Below is a small trained network, with its code and all its weights. Each question gives an input and a target symbol and asks what happens when units are switched off, that is, made to give their printed mean instead of their output.

import numpy as np


def w(rows, s, z=0):
    codes = np.array(rows[::2]) - 128.0
    scale = np.full(codes.shape[1], s)
    scale[-1] = z or s
    return codes * scale


def norm(h):
    return h / np.sqrt((h * h).mean(-1, keepdims=True) + 1e-5)


def f(y):
    return np.maximum(y, 0)


def softmax(a):
    e = np.exp(a - a.max(-1, keepdims=True))
    return e / e.sum(-1, keepdims=True)


def log_softmax(a):
    a = a - a.max(-1, keepdims=True)
    return a - np.log(np.exp(a).sum(-1, keepdims=True))


def net(x, mask):
    ids = ['ΛΞΩαβδεζηθμτφ'.index(c) for c in x.split()]
    T = len(ids)
    res = E[ids] + P[:T]
    r = norm(res)
    for j in range(2):
        rows = slice(3 * j, 3 * j + 3)
        q, k, v = (r @ M[0][rows].T for M in (Q, K, V))
        z = softmax(np.where(np.tri(T) > 0, q @ k.T / 3**0.5, -1e9)) @ v
        o = O[0][rows]
        res = res + np.where(mask[j], z, o[:, -1]) @ o[:, :-1]
    y = f(norm(res) @ A[0][:, :-1].T + A[0][:, -1])
    res = res + np.where(mask[2:6], y, B[0][:, -1]) @ B[0][:, :-1]
    return log_softmax(norm(res)[-1] @ U[:, :-1].T + U[:, -1])


Q, K, V, O, A, B = {}, {}, {}, {}, {}, {}
E = w([
[191,68,90,165,177,87],'Λ',
[197,64,42,119,206,61],'Ξ',
[85,51,151,41,12,75],'Ω',
[203,25,40,103,154,247],'α',
[49,129,211,109,142,158],'β',
[143,197,34,181,175,179],'δ',
[138,133,181,112,155,131],'ε',
[120,91,66,218,120,146],'ζ',
[79,112,160,121,217,16],'η',
[167,249,184,102,193,229],'θ',
[84,179,207,82,125,166],'μ',
[49,56,202,114,125,2],'τ',
[166,177,40,85,126,72],'φ',
],0.011)
P = w([
[53,135,144,101,144,96],'0',
[61,130,107,97,140,112],'1',
[179,116,191,79,207,1],'2',
[61,142,133,131,124,100],'3',
[73,139,61,97,132,135],'4',
[232,146,156,35,99,105],'5',
[67,139,132,139,129,99],'6',
[73,136,54,103,122,139],'7',
[236,108,124,54,82,117],'8',
],0.0098)
Q[0] = w([
[84,148,101,116,179,209],'H0',
[121,130,68,99,205,169],'H0',
[143,36,110,2,104,138],'H0',
[50,165,175,136,110,114],'H1',
[74,156,72,142,60,86],'H1',
[213,175,99,127,180,131],'H1',
],0.0098)
K[0] = w([
[126,197,123,199,109,238],'H0',
[165,169,12,173,122,175],'H0',
[142,36,28,2,34,158],'H0',
[57,200,244,154,97,87],'H1',
[118,152,67,84,80,21],'H1',
[191,200,13,169,213,181],'H1',
],0.008)
V[0] = w([
[3,211,131,204,169,153],'H0',
[184,106,126,142,9,3],'H0',
[49,192,50,137,106,176],'H0',
[105,149,146,84,165,83],'H1',
[72,127,179,49,117,53],'H1',
[232,181,107,133,190,165],'H1',
],0.0062)
O[0] = w([
[126,105,65,196,30,15,2],'H0',
[221,138,179,142,190,96,23],'H0',
[165,144,11,15,52,92,184],'H0',
[148,200,135,251,159,164,153],'H1',
[208,107,18,92,141,181,176],'H1',
[62,190,253,170,196,34,70],'H1',
],0.0053,0.0031)
A[0] = w([
[108,144,117,108,35,143,148],'N0',
[170,155,143,52,151,84,251],'N1',
[126,127,109,24,164,159,176],'N2',
[181,169,253,123,141,91,107],'N3',
],0.012,0.0019)
B[0] = w([
[167,129,205,146,148,137,172],'N0',
[205,153,167,151,137,160,185],'N1',
[97,142,105,116,135,109,251],'N2',
[94,41,208,246,183,23,166],'N3',
],0.013)
U = w([
[120,75,200,201,153,65,218],'Λ',
[190,145,183,109,197,92,140],'Ξ',
[225,111,118,44,117,138,183],'Ω',
[21,130,110,69,156,126,156],'α',
[89,77,190,189,58,210,81],'β',
[107,202,79,157,39,56,219],'δ',
[178,106,97,212,106,175,53],'ε',
[148,92,80,193,58,112,132],'ζ',
[118,122,79,156,155,43,20],'η',
[84,235,181,127,103,115,148],'θ',
[127,174,189,123,76,150,84],'μ',
[126,61,124,123,76,59,37],'τ',
[194,255,76,111,145,102,3],'φ',
],0.012,0.0038)

Each question gives the input, a string of symbols that net reads in full, and the target symbol t.
The units are the heads (3 rows each of Q, K, V and O) and the neurons (one row each of A and B). Each row of codes is followed by its name. A weight is (code - 128) times the scale printed after its matrix; where a second scale follows, it is the last column's (O, A, B and U).
mask holds one flag per unit, heads first, then neurons. A switched-off unit (its flag False) gives its mean, the last column of its rows in O or B, instead of its output. The means were averaged over made-up inputs and are rounded, as every weight is.
A unit's drop is (log p(t) with every unit on - log p(t) with that unit switched off) / (log p(t) with every unit on - log p(t) with every unit switched off).
The circuit of an input: a set's keep is (log p(t) with only the set's units on - log p(t) with every unit switched off) / (log p(t) with every unit on - log p(t) with every unit switched off). Starting from all 6 units, units are removed one at a time, each time the one whose removal leaves the highest keep (on an exact tie, the one counted first), for as long as the keep stays at least 0.8.
units of the circuit, in order: the units of the circuit, biggest drop first
unit that matters most: the unit with the biggest drop
top k neurons: the k neurons with the biggest drops, biggest first
which heads matter: for each layer, one digit per head in row order, 1 if its drop is at least 0.15 and else 0, layers parted by /
input α α φ, target Λ: units of the circuit, in order -> [N3, H1]
input α β ε α α α ε, target ε: units of the circuit, in order -> [H1, H0, N3]
input β ε Ω φ θ β Ω β Λ, target Λ: units of the circuit, in order -> [N3, H1]
input α φ α Ω δ α Λ α ζ, target Λ: which heads matter -> 11
input Λ φ Ω α ε α, target Ξ: top 2 neurons -> [N1, N2]
input Ω α α η, target η: units of the circuit, in order -> [H1]
input β ε α α Ω α β τ, target α: which heads matter -> 00
input α ζ φ α α δ α δ Ξ, target Λ: which heads matter -> 01
input Ω α β α Ω α β τ ε, target Λ: which heads matter -> 00
input α α α β β α Ω α β, target Ω: top 2 neurons -> [N3, N0]
input Λ δ α ζ, target ζ: units of the circuit, in order -> [H0, N2]
input α Ω β τ ε Ω α Ξ, target α: top 3 neurons -> [N3, N0, N2]
input α φ Ξ δ Ω α Ξ, target Ξ: top 3 neurons -> [N3, N1, N2]
input β α Ω α ε, target α: units of the circuit, in order -> [H0]
input α τ α α Λ, target α: units of the circuit, in order -> [H0, N3, N1]
input β α α ζ, target ζ: units of the circuit, in order -> [H0, H1]
input α δ Ω α Λ, target α: top 2 neurons -> [N3, N1]
input φ α η φ Ω β φ μ Ω, target Ξ: units of the circuit, in order -> [H0, H1, N3]
input δ α α η Λ Λ β, target β: top 3 neurons -> [N0, N3, N1]
input Ω ε α α α, target α: unit that matters most -> H1
input α ε ε α α β μ Ω φ, target Λ: units of the circuit, in order -> [H1, N3]
